[  6  24   0  -8  26  73 -13 -13 -62  -5   6 -16  -7  -2 -18   7  -4  29
   5  19 -38  -8 -14  21   3  36  14  -8 -12 -17 -42 -16  16  25  21  22
 -13]
<77>/H
[  9  24   1  -8   1  53 -12   0 -61  -3  -3 -12   0 -12 -12  14   2  41
  28  11 -27 -24 -10  16   4  16   1   2  -3 -36 -33  16  17  23  10  15
   3]
<67>/H
[ -7  37 -13 -18  -3  49 -20 -23 -43  -4  19 -12 -26 -15 -17  17 -13   2
 -25  20 -50  -1  -6  30   1  -4  38 -15  -5 -13 -35 -18  13  12   9   0
   9]
<77>/X
[ -5  27 -19   8   1  51 -11 -16 -34   0   4  -1 -12 -20 -24  12   1   0
 -37  17 -29  -9  13  24   4   3  45  -9  -7 -14 -30 -15   7   5   0  -1
   7]
<77>/X
[  1  27  -3  -6   7  29  -6  -7 -52  -8   8  -9  -1   6 -19  18   6  34
  18   8 -33 -15 -10  18 -10   7   8   0  -7 -25 -32  12  13  15  12  15
  -1]
<67>/X
[  7  34 -14 -13   7  62  -9 -17 -55  -2  10 -22 -21  -9 -16  13  -4   1
 -21  19 -44 -18   4  31   5  11  42  -3  -6 -27 -46 -10  20  23  18  -3
  12]
<77>/X
[ -6  38  21 -16  -3  24 -13 -21 -73  -2  12  -7 -17   4   8  21 -13  32
  -2  -1 -48   0 -20  46   9   2  12 -23   2  -9 -48  14   4  23  21  23
  -4]
<67>/X
[  8  23  16  -6   5  42  21 -12 -68   3   8 -20  -9  -2 -19  17  -4  43
  26  10 -35 -26 -30  21  11  11  -7   1  18 -28 -39  11  18  16  16  27
   6]
<67>/Z
[  4  27  11 -23   2  67  -5 -33 -51   6  12 -33   1  -2 -19  19 -19   7
  24  10 -31 -18   0  24   2  10  25 -11  -1 -27 -39 -21  10  18  15  19
  14]
<77>/Z
[-10  33 -16 -16  -5  46  -3 -24 -38   4   9 -19 -16  -1  -9  16 -11   2
  -9  -1 -26 -10  15  -3   7  -4  38 -19  -4 -16 -32 -13   8   8   8   8
  11]
<77>/X
[ 10  31 -20   6   5  54  -2 -25 -43   5   7 -23  -5  -9 -17   9  -8   6
 -20   4 -29 -16   5  -2   8   4  37 -10  -4  -7 -27 -16   5   7  11  13
  29]
<77>/X
[ 10  26 -17 -12  11  62  -9 -20 -70  -6   1  -2  -4 -12 -22  14  -6  19
   2  17 -46 -23  -8  19   7   4  31 -12  -4 -17 -52 -10  23  12  12  28
  11]
<77>/H
[  7  13   2 -16   7  53  12 -36 -32   4  15 -23  -3  17  10  12 -14  -4
  10   5 -33 -20   6  16   4  15  27  -9  -4 -12 -31   1   4  13   2   2
  10]
<77>/H
[  8  24  -1 -19  -5  65  -5 -20 -58  -8   0 -19   6  -4 -29  10  -6  11
  21   9 -32 -37  11  16   3   6  32  -6 -14 -20 -30 -30  14   7  13  16
  14]
<77>/H
[  1  23   9 -12   7  26 -11 -13 -68  -8   1 -19  -9   2  12   0   0  29
  12   2 -43  58 -27  24  17  -6  11  -5  -2 -21 -36  11  17  15  20  20
   4]
<67>/H
[ 14  17  -2   7  13  45  -6  -2 -45  -2  -5 -16  -8  -5  26   7   5  29
   7  13 -30 -17  -3  11   0   7  -5   2  -5 -30 -28  26  50  12  15   6
 -10]
<67>/Z
[ -5  26   7 -15   4  25 -20 -23 -65 -65   2 -12  -7   2   6  17 -12  35
  13  13 -45 -10 -21  31   4   8  12 -19  -4 -21 -26   7  12  25  15  19
  -1]
<67>/X
[  7  29  15  -5  25  46 -10 -12 -85  -2 -17 -48  -2  -6  -7  21 -21  55
   2  38 -43 -11  -4  22   6   9  -9  -8  -9 -31 -32   5  29  18  28  46
 -12]
<67>/H
[ -9  40  -8  -1   4  11  -8 -18 -32   3   4 -16 -26 -11  17  13  -4  18
  -9  -5 -27  13 -11  27   8  -2  13 -17 -15 -22 -18  11  16  11   2   3
 -12]
<67>/X
[ -4  25  -2  -9  -2  38 -10 -16 -56   6   7 -18  -8   7  -6  21  -4  29
  25   1 -41  -7 -15  23  -1   2   4 -20   1 -26 -32  19  14  16  19  15
   7]
<67>/Z
[  3  32  -9 -16  29  59  23 -13 -53  10   2 -30  11  -7 -24  10 -14  14
  24  19 -37 -39  -2  13  -3  10  18 -17  -3 -12 -40 -13   5  22  11  15
 -12]
<77>/Z
